Below are the code and all the weights of a small trained network. Each question names an input and a class and asks about switching units off, where a switched-off unit gives its printed mean instead of its output.

import numpy as np


def w(rows, s, z=0):
    codes = np.array(rows[::2]) - 128.0
    scale = np.full(codes.shape[1], s)
    scale[-1] = z or s
    return codes * scale


def f(y):
    return y / 2 * (1 + np.tanh(0.7978845608 * (y + 0.044715 * y**3)))


def log_softmax(a):
    a = a - a.max(-1, keepdims=True)
    return a - np.log(np.exp(a).sum(-1, keepdims=True))


def net(x, mask):
    res = np.array(x, float).reshape(1, 4) / 4 @ E
    y = f(res @ A[0][:, :-1].T + A[0][:, -1])
    res = res + np.where(mask, y, B[0][:, -1]) @ B[0][:, :-1]
    return log_softmax(res[-1] @ U[:, :-1].T + U[:, -1])


A, B = {}, {}
E = w([
[2,180,166,150],'x0',
[182,220,147,221],'x1',
[156,188,210,41],'x2',
[136,54,228,175],'x3',
],0.0046)
A[0] = w([
[239,88,101,105,73],'neuron 1',
[91,69,121,64,45],'neuron 2',
[172,195,140,200,65],'neuron 3',
[123,198,25,76,70],'neuron 4',
[127,143,106,116,3],'neuron 5',
[77,52,115,47,63],'neuron 6',
[142,52,232,172,58],'neuron 7',
[127,121,123,137,5],'neuron 8',
[97,76,60,209,64],'neuron 9',
[226,90,106,108,55],'neuron 10',
[171,195,140,200,67],'neuron 11',
[225,91,105,109,70],'neuron 12',
[170,194,140,197,58],'neuron 13',
[100,77,62,205,58],'neuron 14',
[7,170,163,144,65],'neuron 15',
[143,48,237,172,58],'neuron 16',
[141,150,160,93,35],'neuron 17',
[156,174,202,50,70],'neuron 18',
[129,127,129,129,84],'neuron 19',
[155,172,198,54,65],'neuron 20',
[179,207,146,215,77],'neuron 21',
[95,141,137,134,73],'neuron 22',
[122,192,39,83,54],'neuron 23',
[94,74,122,70,48],'neuron 24',
[101,79,64,201,58],'neuron 25',
[188,104,114,115,46],'neuron 26',
[109,90,77,184,48],'neuron 27',
[81,57,117,52,60],'neuron 28',
[21,165,158,144,63],'neuron 29',
[128,147,101,113,46],'neuron 30',
[141,59,222,171,48],'neuron 31',
[122,194,35,81,60],'neuron 32',
[124,173,66,95,40],'neuron 33',
[237,88,103,106,65],'neuron 34',
[31,162,155,143,62],'neuron 35',
[18,167,159,145,50],'neuron 36',
[135,99,166,148,21],'neuron 37',
[137,141,130,143,47],'neuron 38',
[149,163,183,70,60],'neuron 39',
[160,177,208,41,61],'neuron 40',
[117,106,98,161,34],'neuron 41',
[81,57,117,52,62],'neuron 42',
],0.011,0.0033)
B[0] = w([
[146,34,127,175,223],'neuron 1',
[156,160,193,170,171],'neuron 2',
[161,160,206,160,205],'neuron 3',
[8,140,136,136,223],'neuron 4',
[98,137,134,182,78],'neuron 5',
[174,175,219,158,226],'neuron 6',
[10,147,130,134,221],'neuron 7',
[116,140,126,180,74],'neuron 8',
[166,182,48,168,237],'neuron 9',
[138,52,127,184,192],'neuron 10',
[161,159,205,158,206],'neuron 11',
[140,50,128,170,197],'neuron 12',
[157,159,202,166,196],'neuron 13',
[161,179,53,172,224],'neuron 14',
[145,23,124,183,252],'neuron 15',
[2,149,129,136,230],'neuron 16',
[129,149,102,178,110],'neuron 17',
[162,174,51,167,223],'neuron 18',
[124,130,129,144,102],'neuron 19',
[157,172,57,171,210],'neuron 20',
[172,167,227,151,248],'neuron 21',
[126,110,127,157,115],'neuron 22',
[26,140,136,150,191],'neuron 23',
[152,157,185,166,160],'neuron 24',
[159,177,57,170,215],'neuron 25',
[126,89,130,176,129],'neuron 26',
[144,166,78,175,166],'neuron 27',
[169,169,210,158,211],'neuron 28',
[140,42,125,176,224],'neuron 29',
[98,133,133,160,96],'neuron 30',
[25,145,132,145,199],'neuron 31',
[22,140,136,143,201],'neuron 32',
[61,138,135,160,138],'neuron 33',
[144,38,126,181,215],'neuron 34',
[136,53,125,174,205],'neuron 35',
[137,39,126,189,223],'neuron 36',
[85,139,132,173,100],'neuron 37',
[125,136,142,163,91],'neuron 38',
[145,162,77,167,169],'neuron 39',
[167,182,41,182,238],'neuron 40',
[129,153,103,179,111],'neuron 41',
[169,169,210,157,212],'neuron 42',
],0.044,0.0025)
U = w([
[154,39,125,146,148],'0',
[170,162,198,129,104],'1',
[51,137,125,121,59],'2',
[172,162,57,142,101],'3',
[167,101,126,1,252],'4',
],0.0089,0.0011)

Each question gives the input, the list of numbers given to net, and the class t.
The units are the neurons (one row each of A and B). Each row of codes is followed by its name. A weight is (code - 128) times the scale printed after its matrix; where a second scale follows, it is the last column's (A, B and U).
mask holds one flag per neuron, in row order. A switched-off neuron (its flag False) gives its mean, the last column of its row in B, instead of its output. The means were averaged over made-up inputs and are rounded, as every weight is.
A unit's drop is (log p(t) with every unit on - log p(t) with that unit switched off) / (log p(t) with every unit on - log p(t) with every unit switched off).
The circuit of an input: a set's keep is (log p(t) with only the set's units on - log p(t) with every unit switched off) / (log p(t) with every unit on - log p(t) with every unit switched off). Starting from the 12 units with the biggest drops (on a tie, the unit counted first), units are removed one at a time, each time the one whose removal leaves the highest keep (on an exact tie, the one counted first), for as long as the keep stays at least 0.8.
units of the circuit, in order: the units of the circuit, biggest drop first
top k neurons: the k neurons with the biggest drops, biggest first
drop when u is switched off: that unit's drop, to one decimal
input [-5,-1,1,-6], class 2: units of the circuit, in order : [neuron 4]
input [1,2,6,7], class 2: top 2 neurons : [neuron 16; neuron 7]
input [3,-6,-6,-7], class 2: top 2 neurons : [neuron 4; neuron 32]
input [-8,-1,5,-7], class 0: top 2 neurons : [neuron 1; neuron 34]
input [7,-1,1,-8], class 2: top 2 neurons : [neuron 4; neuron 32]
input [-5,-7,4,8], class 2: top 3 neurons : [neuron 16; neuron 7; neuron 31]
input [6,-6,-7,7], class 2: top 4 neurons : [neuron 16; neuron 7; neuron 31; neuron 40]
input [7,-1,8,6], class 3: top 3 neurons : [neuron 40; neuron 18; neuron 20]
input [-2,-5,6,-2], class 3: top 4 neurons : [neuron 40; neuron 18; neuron 20; neuron 21]
input [8,5,8,4], class 0: top 3 neurons : [neuron 15; neuron 36; neuron 29]
input [1,-7,4,-8], class 2: top 3 neurons : [neuron 4; neuron 32; neuron 23]
input [-4,-5,-6,7], class 2: top 3 neurons : [neuron 16; neuron 7; neuron 31]
input [-7,-8,1,7], class 1: drop when neuron 28 is switched off : 1.1
input [-4,5,1,-3], class 1: units of the circuit, in order : [neuron 21]
input [0,-3,8,-6], class 3: drop when neuron 40 is switched off : 0.7
input [-5,-6,4,-1], class 1: drop when neuron 6 is switched off : 0.7
input [6,-3,8,-1], class 3: drop when neuron 40 is switched off : 0.4
